Below are the code and all the weights of a small trained network. Each question names an input and a class and asks about switching units off, where a switched-off unit gives its printed mean instead of its output.

import numpy as np


def w(rows, s, z=0):
    codes = np.array(rows[::2]) - 128.0
    scale = np.full(codes.shape[1], s)
    scale[-1] = z or s
    return codes * scale


def f(y):
    return y / 2 * (1 + np.tanh(0.7978845608 * (y + 0.044715 * y**3)))


def log_softmax(a):
    a = a - a.max(-1, keepdims=True)
    return a - np.log(np.exp(a).sum(-1, keepdims=True))


def net(x, mask):
    res = np.array(x, float).reshape(1, 8) / 4 @ E
    y = f(res @ A[0][:, :-1].T + A[0][:, -1])
    res = res + np.where(mask, y, B[0][:, -1]) @ B[0][:, :-1]
    return log_softmax(res[-1] @ U[:, :-1].T + U[:, -1])


A, B = {}, {}
E = w([
[126,129,128],'x0',
[40,154,130],'x1',
[167,253,177],'x2',
[138,94,224],'x3',
[132,126,126],'x4',
[128,129,126],'x5',
[126,127,130],'x6',
[128,128,129],'x7',
],0.014)
A[0] = w([
[167,36,126,152],'neuron 0',
[129,240,96,91],'neuron 1',
[205,161,56,180],'neuron 2',
[239,149,4,166],'neuron 3',
[210,95,177,61],'neuron 4',
[123,95,107,215],'neuron 5',
[136,232,137,141],'neuron 6',
[125,12,160,253],'neuron 7',
[207,138,48,102],'neuron 8',
[74,51,56,252],'neuron 9',
[219,87,62,173],'neuron 10',
[25,152,34,102],'neuron 11',
[175,22,50,109],'neuron 12',
[143,229,92,116],'neuron 13',
[142,146,234,141],'neuron 14',
[81,133,107,82],'neuron 15',
[177,154,201,66],'neuron 16',
[38,213,142,77],'neuron 17',
[124,236,35,139],'neuron 18',
[190,81,157,108],'neuron 19',
[204,83,193,98],'neuron 20',
[178,205,174,192],'neuron 21',
[69,245,167,209],'neuron 22',
[57,110,57,201],'neuron 23',
],0.011,0.0048)
B[0] = w([
[106,85,127,204],'neuron 0',
[153,68,106,193],'neuron 1',
[132,139,178,194],'neuron 2',
[100,141,172,225],'neuron 3',
[153,137,82,179],'neuron 4',
[85,118,134,172],'neuron 5',
[197,64,121,203],'neuron 6',
[74,103,137,245],'neuron 7',
[165,155,211,180],'neuron 8',
[91,146,118,246],'neuron 9',
[75,111,158,205],'neuron 10',
[118,172,75,205],'neuron 11',
[128,123,124,228],'neuron 12',
[190,78,115,192],'neuron 13',
[165,154,149,199],'neuron 14',
[119,176,86,142],'neuron 15',
[164,142,78,179],'neuron 16',
[143,90,120,182],'neuron 17',
[117,76,136,208],'neuron 18',
[122,113,95,174],'neuron 19',
[109,142,68,192],'neuron 20',
[254,140,135,220],'neuron 21',
[151,78,165,224],'neuron 22',
[104,181,129,205],'neuron 23',
],0.0099,0.013)
U = w([
[45,182,245,252],'0',
[149,38,98,138],'1',
[172,116,222,133],'2',
[198,188,103,24],'3',
[103,199,56,56],'4',
],0.012,0.0028)

Each question gives the input, the list of numbers given to net, and the class t.
The units are the neurons (one row each of A and B). Each row of codes is followed by its name. A weight is (code - 128) times the scale printed after its matrix; where a second scale follows, it is the last column's (A, B and U).
mask holds one flag per neuron, in row order. A switched-off neuron (its flag False) gives its mean, the last column of its row in B, instead of its output. The means were averaged over made-up inputs and are rounded, as every weight is.
A unit's drop is (log p(t) with every unit on - log p(t) with that unit switched off) / (log p(t) with every unit on - log p(t) with every unit switched off).
The circuit of an input: a set's keep is (log p(t) with only the set's units on - log p(t) with every unit switched off) / (log p(t) with every unit on - log p(t) with every unit switched off). Starting from the 12 units with the biggest drops (on a tie, the unit counted first), units are removed one at a time, each time the one whose removal leaves the highest keep (on an exact tie, the one counted first), for as long as the keep stays at least 0.8.
units of the circuit, in order: the units of the circuit, biggest drop first
k most important neurons: the k neurons with the biggest drops, biggest first
drop when u is switched off: that unit's drop, to one decimal
input [-5,1,4,-6,-1,-5,8,-3], class 1: units of the circuit, in order	[neuron 18]
input [-6,2,-3,6,-4,4,3,-2], class 0: units of the circuit, in order	[neuron 6; neuron 21]
input [-2,3,5,-1,0,4,8,-3], class 1: units of the circuit, in order	[neuron 1; neuron 6]
input [2,4,0,-5,7,1,4,6], class 4: 3 most important neurons	[neuron 11; neuron 23; neuron 21]
input [-8,-1,8,-3,2,0,6,-8], class 2: 2 most important neurons	[neuron 21; neuron 2]
input [4,2,2,-6,-3,0,-5,5], class 1: 2 most important neurons	[neuron 18; neuron 1]
input [8,0,6,-3,-3,1,-5,-2], class 2: 3 most important neurons	[neuron 21; neuron 2; neuron 20]
input [2,2,0,1,8,-3,-5,7], class 0: 3 most important neurons	[neuron 21; neuron 6; neuron 13]
input [8,3,8,7,-8,-2,2,-2], class 2: 2 most important neurons	[neuron 22; neuron 11]
input [-3,1,-4,-4,4,0,4,-6], class 4: 2 most important neurons	[neuron 11; neuron 22]
input [0,-7,6,2,8,6,-6,5], class 3: drop when neuron 20 is switched off	0.1
input [-1,-5,5,1,-1,6,5,-3], class 3: drop when neuron 21 is switched off	0.2
input [-8,7,-7,0,-3,-5,0,5], class 4: drop when neuron 11 is switched off	0.2
input [2,2,-6,-6,7,-4,-1,-8], class 4: most important neuron	[neuron 11]
